Here is a tiny trained network, its code and every weight. The questions are about switching its units off for an input and a target symbol, where a switched-off unit gives its printed mean instead of its output.

import numpy as np


def w(rows, s, z=0):
    codes = np.array(rows[::2]) - 128.0
    scale = np.full(codes.shape[1], s)
    scale[-1] = z or s
    return codes * scale


def f(y):
    return np.maximum(y, 0)


def softmax(a):
    e = np.exp(a - a.max(-1, keepdims=True))
    return e / e.sum(-1, keepdims=True)


def log_softmax(a):
    a = a - a.max(-1, keepdims=True)
    return a - np.log(np.exp(a).sum(-1, keepdims=True))


def net(x, mask):
    ids = ['ΓΞΦΩαεζηλμ'.index(c) for c in x.split()]
    T = len(ids)
    res = E[ids] + P[:T]
    q, k, v = (res @ M[0].T for M in (Q, K, V))
    z = softmax(np.where(np.tri(T) > 0, q @ k.T / 2**0.5, -1e9)) @ v
    res = res + np.where(mask[0], z, O[0][:, -1]) @ O[0][:, :-1]
    y = f(res @ A[0][:, :-1].T + A[0][:, -1])
    res = res + np.where(mask[1:17], y, B[0][:, -1]) @ B[0][:, :-1]
    return log_softmax(res[-1] @ U[:, :-1].T + U[:, -1])


Q, K, V, O, A, B = {}, {}, {}, {}, {}, {}
E = w([
[151,92,136,121],'Γ',
[92,52,140,180],'Ξ',
[160,122,205,135],'Φ',
[142,109,70,146],'Ω',
[8,103,138,139],'α',
[92,134,204,168],'ε',
[192,8,133,156],'ζ',
[113,127,140,163],'η',
[144,167,10,141],'λ',
[145,115,111,15],'μ',
],0.014)
P = w([
[148,97,197,77],'0',
[121,56,153,184],'1',
[123,129,147,15],'2',
[140,72,103,176],'3',
[125,139,138,2],'4',
[129,67,123,179],'5',
],0.0068)
Q[0] = w([
[167,84,111,212],'h1',
[59,254,140,151],'h1',
],0.0091)
K[0] = w([
[255,73,4,154],'h1',
[69,81,218,252],'h1',
],0.0059)
V[0] = w([
[130,253,140,158],'h1',
[55,169,231,54],'h1',
],0.0061)
O[0] = w([
[163,198,254,182,3],'h1',
[40,159,179,24,98],'h1',
],0.0095,0.0031)
A[0] = w([
[145,73,162,54,40],'n1',
[95,182,172,98,137],'n2',
[113,198,210,77,254],'n3',
[135,230,57,118,184],'n4',
[124,176,79,68,251],'n5',
[108,128,171,158,152],'n6',
[152,156,105,129,220],'n7',
[170,236,151,65,207],'n8',
[45,163,93,109,72],'n9',
[219,91,202,244,172],'n10',
[144,53,118,129,193],'n11',
[185,109,143,76,117],'n12',
[191,107,155,69,48],'n13',
[65,151,114,224,229],'n14',
[103,89,91,155,67],'n15',
[99,59,56,188,212],'n16',
],0.011,0.0025)
B[0] = w([
[171,90,91,83,181],'n1',
[103,115,177,142,151],'n2',
[144,108,201,118,171],'n3',
[111,170,176,108,164],'n4',
[39,141,100,95,178],'n5',
[160,118,67,152,143],'n6',
[98,157,142,97,150],'n7',
[171,145,206,138,153],'n8',
[101,165,185,94,153],'n9',
[91,214,110,113,192],'n10',
[112,122,83,200,210],'n11',
[169,152,87,109,163],'n12',
[210,147,86,95,159],'n13',
[186,161,68,1,164],'n14',
[150,114,178,135,174],'n15',
[133,169,163,192,250],'n16',
],0.0087,0.011)
U = w([
[221,82,76,143,52],'Γ',
[115,97,33,104,217],'Ξ',
[92,104,219,179,131],'Φ',
[155,136,110,54,1],'Ω',
[88,121,72,144,159],'α',
[211,143,191,117,136],'ε',
[42,98,152,105,27],'ζ',
[60,54,131,209,157],'η',
[90,253,107,136,123],'λ',
[106,102,156,134,195],'μ',
],0.011,0.0066)

Each question gives the input, a string of symbols that net reads in full, and the target symbol t.
The units are the heads (2 rows each of Q, K, V and O) and the neurons (one row each of A and B). Each row of codes is followed by its name. A weight is (code - 128) times the scale printed after its matrix; where a second scale follows, it is the last column's (O, A, B and U).
mask holds one flag per unit, heads first, then neurons. A switched-off unit (its flag False) gives its mean, the last column of its rows in O or B, instead of its output. The means were averaged over made-up inputs and are rounded, as every weight is.
A unit's drop is (log p(t) with every unit on - log p(t) with that unit switched off) / (log p(t) with every unit on - log p(t) with every unit switched off).
The circuit of an input: a set's keep is (log p(t) with only the set's units on - log p(t) with every unit switched off) / (log p(t) with every unit on - log p(t) with every unit switched off). Starting from the 12 units with the biggest drops (on a tie, the unit counted first), units are removed one at a time, each time the one whose removal leaves the highest keep (on an exact tie, the one counted first), for as long as the keep stays at least 0.8.
units of the circuit, in order: the units of the circuit, biggest drop first
most important unit: the unit with the biggest drop
top k neurons: the k neurons with the biggest drops, biggest first
drop of u: that unit's drop, to one decimal
input Φ ζ Ξ, target η: most important unit -> n14
input α λ Φ η, target λ: units of the circuit, in order -> h1, n10
input Ω ε λ Ω, target λ: units of the circuit, in order -> h1, n10, n16
input Ξ η Ω η ζ, target Γ: top 2 neurons -> n5, n13
input λ λ α Ξ, target λ: units of the circuit, in order -> n10, h1
input α Φ Φ λ ζ Ξ, target λ: top 3 neurons -> n10, n14, n16
input α ζ λ λ λ ε, target λ: top 2 neurons -> n10, n14
input ε α α ζ, target η: top 2 neurons -> n16, n11
input Φ μ λ Φ λ Γ, target λ: top 3 neurons -> n10, n1, n3
input λ Ω α ζ μ, target Ω: top 2 neurons -> n5, n1
input λ λ λ λ λ ε, target λ: drop of n5 -> 0.0
input ζ ζ Φ Γ, target η: drop of n13 -> 0.1
input ε η ε η ζ, target Γ: drop of n13 -> 0.1
input η ζ Ω ε Γ, target Ξ: most important unit -> n16
input ζ Φ Ξ, target η: drop of n4 -> 0.0
